Below is a small trained network, with its code and all its weights. Each question gives an input and a class and asks what happens when units are switched off, that is, made to give their printed mean instead of their output.

import numpy as np


def w(rows, s, z=0):
    codes = np.array(rows[::2]) - 128.0
    scale = np.full(codes.shape[1], s)
    scale[-1] = z or s
    return codes * scale


def norm(h):
    return h / np.sqrt((h * h).mean(-1, keepdims=True) + 1e-5)


def f(y):
    return np.maximum(y, 0)


def log_softmax(a):
    a = a - a.max(-1, keepdims=True)
    return a - np.log(np.exp(a).sum(-1, keepdims=True))


def net(x, mask):
    res = np.array(x, float).reshape(1, 8) / 4 @ E
    u = 0
    for l in range(2):
        y = f(norm(res) @ A[l][:, :-1].T + A[l][:, -1])
        res = res + np.where(mask[u : u + 14], y, B[l][:, -1]) @ B[l][:, :-1]
        u += 14
    return log_softmax(norm(res)[-1] @ U[:, :-1].T + U[:, -1])


A, B = {}, {}
E = w([
[181,169,187,144,53,77,125,32,129,162,213,132],'x0',
[119,122,120,114,120,142,129,116,128,132,141,129],'x1',
[100,192,109,143,197,123,199,125,176,147,183,114],'x2',
[109,144,103,153,176,103,96,141,36,117,194,242],'x3',
[46,173,134,205,68,147,152,149,62,165,101,111],'x4',
[124,123,123,122,123,130,127,122,129,131,131,128],'x5',
[224,168,111,174,160,249,5,146,84,254,162,66],'x6',
[158,20,61,112,95,50,229,220,86,226,180,104],'x7',
],0.0069)
A[0] = w([
[102,190,88,172,188,177,208,132,138,121,218,128,44],'L0N1',
[132,50,170,112,28,136,61,151,87,125,76,162,1],'L0N2',
[157,82,88,116,76,105,137,230,104,193,204,98,41],'L0N3',
[118,195,78,147,164,154,229,117,205,145,167,79,73],'L0N4',
[106,135,80,115,187,108,103,115,80,155,168,209,51],'L0N5',
[2,202,71,247,59,93,123,147,37,195,118,87,42],'L0N6',
[106,103,173,154,75,167,179,114,134,141,68,23,109],'L0N7',
[235,88,121,42,210,91,101,146,174,121,164,172,49],'L0N8',
[190,129,126,218,121,232,46,200,117,150,168,77,143],'L0N9',
[192,165,219,173,9,64,122,39,136,183,232,127,37],'L0N10',
[113,120,100,117,175,158,136,171,95,85,108,83,16],'L0N11',
[57,171,94,129,92,59,148,108,91,67,109,77,203],'L0N12',
[89,158,102,213,127,121,107,129,55,118,151,228,79],'L0N13',
[102,105,35,162,122,156,121,167,116,75,115,110,41],'L0N14',
],0.007,0.0071)
B[0] = w([
[78,110,232,75,157,93,81,147,106,191,110,161,153],'L0N1',
[157,47,231,75,157,65,1,129,20,158,100,213,145],'L0N2',
[145,151,90,162,111,117,140,81,171,154,84,187,192],'L0N3',
[102,61,225,113,149,74,26,142,73,197,123,140,171],'L0N4',
[108,96,51,197,152,86,62,137,170,121,168,67,157],'L0N5',
[143,46,201,169,121,253,178,167,124,134,223,147,193],'L0N6',
[126,58,135,198,111,151,106,116,181,141,132,79,185],'L0N7',
[135,70,176,172,88,213,167,187,143,65,203,101,176],'L0N8',
[83,178,125,69,63,83,142,154,109,79,148,125,254],'L0N9',
[161,140,92,120,228,135,220,29,12,115,102,64,208],'L0N10',
[67,139,113,113,170,200,180,122,79,130,50,103,135],'L0N11',
[98,142,152,105,91,110,165,156,138,77,127,195,216],'L0N12',
[115,94,72,201,100,109,69,108,149,119,130,68,173],'L0N13',
[97,139,107,107,163,140,174,126,87,123,100,139,140],'L0N14',
],0.0087,0.0083)
A[1] = w([
[170,76,73,115,126,92,175,179,123,231,148,149,68],'L1N1',
[108,120,79,182,164,96,101,126,81,123,157,178,152],'L1N2',
[112,91,107,136,97,76,197,158,139,141,140,138,206],'L1N3',
[135,104,163,118,108,124,128,105,182,171,43,10,132],'L1N4',
[237,98,129,59,196,156,110,133,198,104,196,132,84],'L1N5',
[75,107,69,104,198,205,133,209,93,126,37,112,71],'L1N6',
[176,74,138,96,110,129,65,121,77,128,84,137,20],'L1N7',
[148,147,178,159,88,213,141,154,105,156,133,163,78],'L1N8',
[176,175,91,82,116,173,92,166,69,237,163,68,69],'L1N9',
[90,183,162,119,226,97,122,144,172,200,163,122,72],'L1N10',
[99,208,153,142,168,204,52,75,150,99,94,148,2],'L1N11',
[193,217,102,129,134,182,69,185,140,183,131,91,65],'L1N12',
[187,162,94,130,139,174,84,147,115,164,134,138,29],'L1N13',
[173,122,62,103,130,124,183,163,126,206,107,149,71],'L1N14',
],0.011,0.0065)
B[1] = w([
[154,198,204,207,110,220,104,84,175,147,44,199,203],'L1N1',
[191,80,93,133,165,135,66,137,224,148,149,75,200],'L1N2',
[118,205,87,76,133,129,81,147,112,97,111,127,254],'L1N3',
[136,129,39,157,176,118,35,162,164,194,202,84,205],'L1N4',
[51,28,182,183,63,191,223,177,91,140,162,70,179],'L1N5',
[228,133,112,92,195,150,204,2,10,143,194,47,186],'L1N6',
[125,103,228,79,196,122,92,205,67,227,100,211,149],'L1N7',
[102,68,164,116,83,111,204,160,167,68,101,86,178],'L1N8',
[57,114,93,53,172,19,172,153,164,1,107,192,213],'L1N9',
[192,96,246,45,165,103,34,157,68,192,112,161,159],'L1N10',
[203,216,139,209,44,205,163,147,134,219,40,221,180],'L1N11',
[22,124,97,65,111,9,198,138,189,66,126,169,168],'L1N12',
[85,135,58,92,138,84,144,142,113,106,142,149,140],'L1N13',
[114,213,153,194,86,186,138,69,156,140,58,126,164],'L1N14',
],0.0096,0.0093)
U = w([
[50,172,80,6,92,23,177,185,154,29,113,174,12],'0',
[73,38,197,184,47,252,210,200,108,102,196,77,60],'1',
[178,237,130,190,67,203,128,116,165,193,22,210,42],'2',
[209,160,100,76,208,127,195,21,29,150,158,54,152],'3',
[119,66,228,77,150,91,30,192,74,198,105,166,140],'4',
[141,91,37,196,142,103,32,165,200,159,196,64,253],'5',
],0.014,0.0057)

Each question gives the input, the list of numbers given to net, and the class t.
The units are the neurons (one row each of A and B). Each row of codes is followed by its name. A weight is (code - 128) times the scale printed after its matrix; where a second scale follows, it is the last column's (A, B and U).
mask holds one flag per neuron, layer by layer. A switched-off neuron (its flag False) gives its mean, the last column of its row in B, instead of its output. The means were averaged over made-up inputs and are rounded, as every weight is.
A unit's drop is (log p(t) with every unit on - log p(t) with that unit switched off) / (log p(t) with every unit on - log p(t) with every unit switched off).
The circuit of an input: a set's keep is (log p(t) with only the set's units on - log p(t) with every unit switched off) / (log p(t) with every unit on - log p(t) with every unit switched off). Starting from the 12 units with the biggest drops (on a tie, the unit counted first), units are removed one at a time, each time the one whose removal leaves the highest keep (on an exact tie, the one counted first), for as long as the keep stays at least 0.8.
circuit, biggest first: the units of the circuit, biggest drop first
unit that matters most: the unit with the biggest drop
top k neurons: the k neurons with the biggest drops, biggest first
k most important neurons of layer l: the k neurons of layer l with the biggest drops, biggest first
input [3,-6,7,0,-2,0,5,-4], class 4: most important neuron of layer 1 : L1N10
input [-4,6,8,8,-3,-7,-3,7], class 4: circuit, biggest first : L0N1; L1N10
input [5,0,-6,-4,-4,1,-1,0], class 4: top 4 neurons : L0N2; L1N7; L1N6; L0N6
input [1,0,-2,2,7,8,-6,5], class 1: 2 most important neurons of layer 0 : L0N6; L0N9
input [-3,-7,-5,-7,5,7,-1,-1], class 5: top 2 neurons : L0N7; L1N4
input [-7,-5,1,-7,-7,-8,-2,5], class 1: 2 most important neurons of layer 0 : L0N8; L0N10
input [-5,7,-4,1,6,4,6,5], class 0: 3 most important neurons of layer 0 : L0N9; L0N12; L0N8
input [2,-4,-4,-8,2,6,6,-7], class 5: top 2 neurons : L1N4; L0N7
input [1,8,2,3,-6,-2,-4,4], class 1: top 2 neurons : L1N5; L0N8
input [0,-7,6,-8,-4,-6,8,-2], class 0: 2 most important neurons of layer 1 : L1N12; L1N9
input [-6,-5,-1,-7,0,-1,-1,-4], class 5: top 3 neurons : L1N4; L0N7; L0N10
input [1,3,1,4,3,-8,3,-3], class 5: top 2 neurons : L0N13; L0N5
input [7,-4,-1,3,1,4,5,8], class 2: top 2 neurons : L1N1; L0N3
input [8,-6,3,2,-2,6,-3,3], class 3: circuit, biggest first : L0N10
input [-1,-8,-1,7,5,-3,-6,0], class 5: 2 most important neurons of layer 0 : L0N13; L0N9
input [-7,-3,-5,6,3,5,4,-6], class 3: 2 most important neurons of layer 1 : L1N6; L1N1
input [-2,1,8,-8,2,8,-1,-7], class 4: top 2 neurons : L0N4; L1N10
input [2,-6,-3,7,-5,3,5,0], class 5: top 2 neurons : L0N5; L1N2
input [6,-5,3,-2,0,1,6,-5], class 0: 3 most important neurons of layer 1 : L1N9; L1N12; L1N6
input [8,7,1,-8,-1,1,2,-7], class 3: unit that matters most : L0N10
input [4,-5,8,-8,0,1,6,7], class 4: 2 most important neurons of layer 0 : L0N4; L0N13
input [-7,2,7,3,2,1,4,-4], class 3: top 2 neurons : L1N6; L0N11
input [7,-6,4,-8,-6,-6,6,8], class 2: 2 most important neurons of layer 0 : L0N3; L0N13
input [-6,-7,-3,1,-6,1,-2,7], class 2: top 2 neurons : L1N1; L0N3
input [-7,-5,-2,-8,8,-7,3,-7], class 1: top 4 neurons : L1N8; L0N10; L0N7; L0N6
